Below is a small trained network, with its code and all its weights. Each question gives an input and a class and asks what happens when units are switched off, that is, made to give their printed mean instead of their output.

import numpy as np


def w(rows, s, z=0):
    codes = np.array(rows[::2]) - 128.0
    scale = np.full(codes.shape[1], s)
    scale[-1] = z or s
    return codes * scale


def norm(h):
    return h / np.sqrt((h * h).mean(-1, keepdims=True) + 1e-5)


def f(y):
    return y / 2 * (1 + np.tanh(0.7978845608 * (y + 0.044715 * y**3)))


def log_softmax(a):
    a = a - a.max(-1, keepdims=True)
    return a - np.log(np.exp(a).sum(-1, keepdims=True))


def net(x, mask):
    res = np.array(x, float).reshape(1, 6) / 4 @ E
    u = 0
    for l in range(2):
        y = f(norm(res) @ A[l][:, :-1].T + A[l][:, -1])
        res = res + np.where(mask[u : u + 14], y, B[l][:, -1]) @ B[l][:, :-1]
        u += 14
    return log_softmax(norm(res)[-1] @ U[:, :-1].T + U[:, -1])


A, B = {}, {}
E = w([
[206,115,55,138,252,134,76,156,157],'x0',
[116,214,34,23,121,181,96,39,52],'x1',
[186,74,47,101,96,70,208,111,147],'x2',
[67,21,134,130,198,190,184,78,45],'x3',
[22,35,65,120,102,105,8,76,237],'x4',
[127,107,61,236,72,108,63,168,13],'x5',
],0.0016)
A[0] = w([
[106,183,63,73,114,164,120,105,88,63],'L0N0',
[108,77,161,183,122,87,163,194,154,83],'L0N1',
[85,109,188,108,11,118,172,90,105,4],'L0N2',
[64,134,193,110,2,118,170,97,95,115],'L0N3',
[80,192,194,173,163,202,66,126,126,88],'L0N4',
[150,148,155,144,175,144,184,133,63,80],'L0N5',
[193,63,52,115,75,93,211,88,142,79],'L0N6',
[215,97,85,127,236,146,72,145,142,81],'L0N7',
[215,97,80,124,232,145,77,150,143,83],'L0N8',
[136,151,177,44,180,184,177,112,223,98],'L0N9',
[99,189,62,68,108,160,121,96,86,90],'L0N10',
[155,156,157,146,178,142,188,137,52,91],'L0N11',
[74,193,197,178,159,206,61,125,126,102],'L0N12',
[195,69,52,112,72,90,208,92,144,91],'L0N13',
],0.0038,0.0037)
B[0] = w([
[173,121,171,165,177,136,99,101,137,126],'L0N0',
[173,134,152,129,180,149,95,65,137,161],'L0N1',
[91,210,89,202,205,130,158,181,127,111],'L0N2',
[81,188,66,171,253,145,121,128,190,247],'L0N3',
[139,109,117,73,168,63,129,178,105,164],'L0N4',
[120,115,113,115,113,156,114,149,156,133],'L0N5',
[94,145,183,79,193,99,61,191,88,185],'L0N6',
[37,204,132,161,142,138,164,119,139,175],'L0N7',
[37,208,135,165,150,134,162,115,142,175],'L0N8',
[104,116,124,145,53,47,166,73,58,233],'L0N9',
[169,118,163,153,171,138,91,92,146,165],'L0N10',
[115,107,106,108,107,164,109,148,169,162],'L0N11',
[138,105,115,67,169,58,127,173,114,189],'L0N12',
[93,144,178,82,188,98,63,181,102,198],'L0N13',
],0.0049,0.0014)
A[1] = w([
[53,18,156,100,187,221,178,105,50,62],'L1N0',
[144,178,64,51,121,184,102,30,72,117],'L1N1',
[87,53,78,130,116,115,64,84,198,87],'L1N2',
[147,110,43,246,101,148,23,196,16,84],'L1N3',
[241,166,173,116,109,192,222,166,64,55],'L1N4',
[149,60,205,214,116,90,170,174,187,7],'L1N5',
[127,128,107,121,134,149,145,112,130,108],'L1N6',
[164,202,158,132,158,146,223,187,36,31],'L1N7',
[72,30,110,135,173,184,115,73,147,129],'L1N8',
[101,72,191,201,119,88,163,190,180,56],'L1N9',
[135,58,204,209,122,96,176,175,182,57],'L1N10',
[157,207,146,91,72,99,131,109,174,166],'L1N11',
[207,253,139,121,33,67,39,160,224,41],'L1N12',
[219,182,167,125,125,180,220,168,59,62],'L1N13',
],0.0032,0.0016)
B[1] = w([
[214,195,102,187,67,94,144,214,83,211],'L1N0',
[177,87,204,231,177,99,79,112,173,181],'L1N1',
[114,129,118,83,82,198,102,184,177,192],'L1N2',
[96,131,219,35,112,52,253,10,190,233],'L1N3',
[67,75,94,121,81,147,54,116,208,161],'L1N4',
[153,158,127,116,177,137,64,50,103,140],'L1N5',
[133,132,151,163,123,108,128,143,154,113],'L1N6',
[65,100,91,101,122,110,47,120,194,185],'L1N7',
[178,147,123,136,70,166,132,192,147,203],'L1N8',
[148,168,97,106,154,151,76,55,87,169],'L1N9',
[164,161,119,128,166,147,59,51,102,159],'L1N10',
[116,68,121,203,122,138,131,134,63,203],'L1N11',
[150,79,116,160,139,220,215,198,34,255],'L1N12',
[58,77,91,115,93,137,51,112,210,167],'L1N13',
],0.0037,0.0016)
U = w([
[27,234,79,205,202,148,161,118,174,138],'0',
[97,49,89,88,28,191,48,144,223,141],'1',
[254,117,181,174,196,155,44,20,108,136],'2',
[109,104,181,93,63,34,245,24,108,126],'3',
[117,117,149,21,202,57,83,231,62,119],'4',
[197,121,100,180,74,190,198,202,58,180],'5',
[170,158,88,85,110,161,166,125,109,22],'6',
[178,170,79,72,101,177,143,102,106,1],'7',
],0.0085,0.01)

Each question gives the input, the list of numbers given to net, and the class t.
The units are the neurons (one row each of A and B). Each row of codes is followed by its name. A weight is (code - 128) times the scale printed after its matrix; where a second scale follows, it is the last column's (A, B and U).
mask holds one flag per neuron, layer by layer. A switched-off neuron (its flag False) gives its mean, the last column of its row in B, instead of its output. The means were averaged over made-up inputs and are rounded, as every weight is.
A unit's drop is (log p(t) with every unit on - log p(t) with that unit switched off) / (log p(t) with every unit on - log p(t) with every unit switched off).
The circuit of an input: a set's keep is (log p(t) with only the set's units on - log p(t) with every unit switched off) / (log p(t) with every unit on - log p(t) with every unit switched off). Starting from the 12 units with the biggest drops (on a tie, the unit counted first), units are removed one at a time, each time the one whose removal leaves the highest keep (on an exact tie, the one counted first), for as long as the keep stays at least 0.8.
units of the circuit, in order: the units of the circuit, biggest drop first
most important unit: the unit with the biggest drop
top k neurons: the k neurons with the biggest drops, biggest first
k most important neurons of layer l: the k neurons of layer l with the biggest drops, biggest first
input [1,3,4,7,-3,-1], class 5: most important unit => L1N0
input [7,0,5,7,-7,-6], class 0: units of the circuit, in order => (L0N8 L0N7)
input [7,-3,-7,-1,2,-8], class 3: units of the circuit, in order => (L0N9 L0N3)
input [-4,-7,3,6,-8,8], class 1: 3 most important neurons of layer 1 => (L1N4 L1N13 L1N7)
input [-5,6,0,8,-4,-6], class 5: units of the circuit, in order => (L1N0 L1N3)
input [-3,7,-4,0,-4,8], class 3: top 2 neurons => (L1N3 L0N1)
input [6,5,-2,-3,-2,6], class 0: top 2 neurons => (L0N8 L0N7)
input [5,4,2,-7,7,8], class 3: units of the circuit, in order => (L1N3 L0N3)
input [-2,7,4,4,-5,-3], class 2: units of the circuit, in order => (L1N1 L0N10)
input [-3,-7,5,7,-7,8], class 3: 2 most important neurons of layer 0 => (L0N10 L0N0)
input [-8,8,-1,-4,1,-8], class 0: top 3 neurons => (L0N3 L0N2 L1N3)
input [-5,-5,8,7,2,0], class 4: units of the circuit, in order => (L0N6 L0N13)
input [-6,6,-4,-6,-4,-5], class 0: 2 most important neurons of layer 1 => (L1N3 L1N0)
input [-8,2,-4,3,-5,6], class 0: most important neuron of layer 0 => (L0N3)
input [-3,2,5,7,-3,-3], class 5: 3 most important neurons of layer 0 => (L0N12 L0N4 L0N11)
input [-4,5,2,-5,-8,-8], class 1: units of the circuit, in order => (L1N4 L1N13 L1N7)
input [7,8,-2,4,5,-2], class 2: top 2 neurons => (L1N1 L0N3)
input [1,-8,0,3,-5,-6], class 2: units of the circuit, in order => (L1N10 L1N5)
input [6,-1,7,-3,-2,8], class 3: top 2 neurons => (L1N3 L0N3)
input [-3,-6,1,-8,2,4], class 5: units of the circuit, in order => (L1N12)
input [5,7,5,-4,-8,-4], class 1: top 2 neurons => (L1N4 L1N13)
input [3,0,7,-6,-5,-4], class 4: 2 most important neurons of layer 0 => (L0N13 L0N6)
input [4,-7,-5,0,3,-7], class 2: top 3 neurons => (L1N10 L1N5 L1N3)
input [3,-3,-7,-7,-8,5], class 1: units of the circuit, in order => (L1N4 L1N13 L1N7 L0N3)
input [5,8,-6,3,7,-6], class 2: top 2 neurons => (L1N1 L0N3)
